Below is a small trained network, with its code and all its weights. Each question gives an input and a class and asks what happens when units are switched off, that is, made to give their printed mean instead of their output.

import numpy as np


def w(rows, s, z=0):
    codes = np.array(rows[::2]) - 128.0
    scale = np.full(codes.shape[1], s)
    scale[-1] = z or s
    return codes * scale


def f(y):
    return np.maximum(y, 0)


def log_softmax(a):
    a = a - a.max(-1, keepdims=True)
    return a - np.log(np.exp(a).sum(-1, keepdims=True))


def net(x, mask):
    res = np.array(x, float).reshape(1, 6) / 4 @ E
    y = f(res @ A[0][:, :-1].T + A[0][:, -1])
    res = res + np.where(mask, y, B[0][:, -1]) @ B[0][:, :-1]
    return log_softmax(res[-1] @ U[:, :-1].T + U[:, -1])


A, B = {}, {}
E = w([
[73,126,18,125],'x0',
[96,25,202,28],'x1',
[38,121,80,121],'x2',
[132,61,140,234],'x3',
[1,110,175,161],'x4',
[127,48,50,86],'x5',
],0.0063)
A[0] = w([
[119,183,57,148,77],'neuron 0',
[135,207,109,161,30],'neuron 1',
[168,126,131,123,67],'neuron 2',
[200,132,133,114,32],'neuron 3',
[149,140,112,117,85],'neuron 4',
[124,154,99,135,106],'neuron 5',
[107,155,128,227,47],'neuron 6',
[110,184,87,126,99],'neuron 7',
[161,69,90,153,105],'neuron 8',
[70,142,128,63,18],'neuron 9',
[130,159,191,141,102],'neuron 10',
[53,161,164,251,3],'neuron 11',
[116,149,106,128,47],'neuron 12',
[113,171,136,125,69],'neuron 13',
[177,86,103,180,244],'neuron 14',
[149,136,165,89,81],'neuron 15',
[161,92,101,85,168],'neuron 16',
[116,135,119,114,63],'neuron 17',
[88,153,143,78,107],'neuron 18',
[105,125,109,147,130],'neuron 19',
[159,165,207,104,99],'neuron 20',
[93,162,166,188,76],'neuron 21',
[97,160,194,104,51],'neuron 22',
[119,225,123,149,109],'neuron 23',
[104,187,151,126,50],'neuron 24',
[114,97,103,129,218],'neuron 25',
[91,123,100,116,3],'neuron 26',
[123,176,77,111,123],'neuron 27',
[99,189,64,150,124],'neuron 28',
[127,213,84,128,66],'neuron 29',
[128,93,126,151,87],'neuron 30',
[154,133,148,126,90],'neuron 31',
],0.013,0.0057)
B[0] = w([
[138,47,106,169,185],'neuron 0',
[166,36,139,132,176],'neuron 1',
[153,129,103,158,152],'neuron 2',
[197,166,82,162,179],'neuron 3',
[131,107,115,158,143],'neuron 4',
[131,96,122,141,153],'neuron 5',
[130,146,193,190,188],'neuron 6',
[132,75,113,133,174],'neuron 7',
[127,137,85,194,182],'neuron 8',
[55,121,73,70,174],'neuron 9',
[154,146,199,124,188],'neuron 10',
[5,184,148,182,214],'neuron 11',
[130,124,132,110,134],'neuron 12',
[138,96,156,130,144],'neuron 13',
[131,219,85,184,253],'neuron 14',
[171,137,103,86,178],'neuron 15',
[134,123,56,129,233],'neuron 16',
[109,120,122,111,131],'neuron 17',
[98,161,82,64,184],'neuron 18',
[103,166,104,120,159],'neuron 19',
[178,222,163,110,223],'neuron 20',
[94,200,163,115,181],'neuron 21',
[112,184,188,74,170],'neuron 22',
[173,65,185,137,205],'neuron 23',
[153,91,185,147,152],'neuron 24',
[100,171,53,99,220],'neuron 25',
[63,148,164,103,142],'neuron 26',
[147,71,105,137,187],'neuron 27',
[117,27,105,129,203],'neuron 28',
[152,49,130,172,187],'neuron 29',
[147,115,90,152,147],'neuron 30',
[160,141,143,143,154],'neuron 31',
],0.025,0.0064)
U = w([
[165,131,80,153,221],'0',
[71,128,173,202,69],'1',
[124,93,87,39,71],'2',
[254,154,129,114,54],'3',
[128,153,88,116,255],'4',
[133,101,191,64,49],'5',
[203,29,135,144,131],'6',
[220,126,226,26,134],'7',
],0.0071,0.0069)

Each question gives the input, the list of numbers given to net, and the class t.
The units are the neurons (one row each of A and B). Each row of codes is followed by its name. A weight is (code - 128) times the scale printed after its matrix; where a second scale follows, it is the last column's (A, B and U).
mask holds one flag per neuron, in row order. A switched-off neuron (its flag False) gives its mean, the last column of its row in B, instead of its output. The means were averaged over made-up inputs and are rounded, as every weight is.
A unit's drop is (log p(t) with every unit on - log p(t) with that unit switched off) / (log p(t) with every unit on - log p(t) with every unit switched off).
The circuit of an input: a set's keep is (log p(t) with only the set's units on - log p(t) with every unit switched off) / (log p(t) with every unit on - log p(t) with every unit switched off). Starting from the 12 units with the biggest drops (on a tie, the unit counted first), units are removed one at a time, each time the one whose removal leaves the highest keep (on an exact tie, the one counted first), for as long as the keep stays at least 0.8.
units of the circuit, in order: the units of the circuit, biggest drop first
most important unit: the unit with the biggest drop
k most important neurons: the k neurons with the biggest drops, biggest first
drop when u is switched off: that unit's drop, to one decimal
input [3,4,1,-1,4,8], class 2: most important unit : neuron 14
input [-5,5,-3,6,4,-1], class 7: units of the circuit, in order : (neuron 10; neuron 20; neuron 22)
input [-8,7,-1,6,-7,4], class 3: units of the circuit, in order : (neuron 20; neuron 3)
input [6,-6,1,-3,8,-2], class 1: 3 most important neurons : (neuron 11; neuron 21; neuron 6)
input [-3,5,7,1,3,-6], class 5: units of the circuit, in order : (neuron 14; neuron 22)
input [2,-7,3,8,-5,-2], class 1: 2 most important neurons : (neuron 11; neuron 14)
input [-2,4,-7,4,6,-7], class 7: 3 most important neurons : (neuron 20; neuron 10; neuron 22)
input [2,-4,-2,5,5,6], class 1: units of the circuit, in order : (neuron 11; neuron 6)
input [-6,-7,-4,7,-7,-8], class 3: 3 most important neurons : (neuron 3; neuron 20; neuron 1)
input [-4,-8,-6,4,-7,-6], class 3: 3 most important neurons : (neuron 14; neuron 20; neuron 3)
input [5,-4,-2,7,-2,2], class 1: 4 most important neurons : (neuron 6; neuron 16; neuron 3; neuron 15)
input [-6,3,3,1,-5,-4], class 3: 2 most important neurons : (neuron 23; neuron 3)
input [-7,4,-6,8,-8,5], class 3: 3 most important neurons : (neuron 3; neuron 11; neuron 20)
input [5,-1,-1,0,-2,1], class 6: most important unit : neuron 11
input [-7,-5,3,-7,-6,-8], class 6: 2 most important neurons : (neuron 29; neuron 1)
input [7,-5,8,3,0,2], class 6: 2 most important neurons : (neuron 28; neuron 0)
input [-1,-1,6,-1,-1,3], class 2: drop when neuron 11 is switched off : 0.2
input [-6,4,6,-6,-3,-6], class 7: drop when neuron 31 is switched off : 0.0
input [5,-3,1,0,8,-8], class 1: drop when neuron 11 is switched off : 0.3
input [3,-3,-4,3,-8,-5], class 6: most important neuron : (neuron 1)
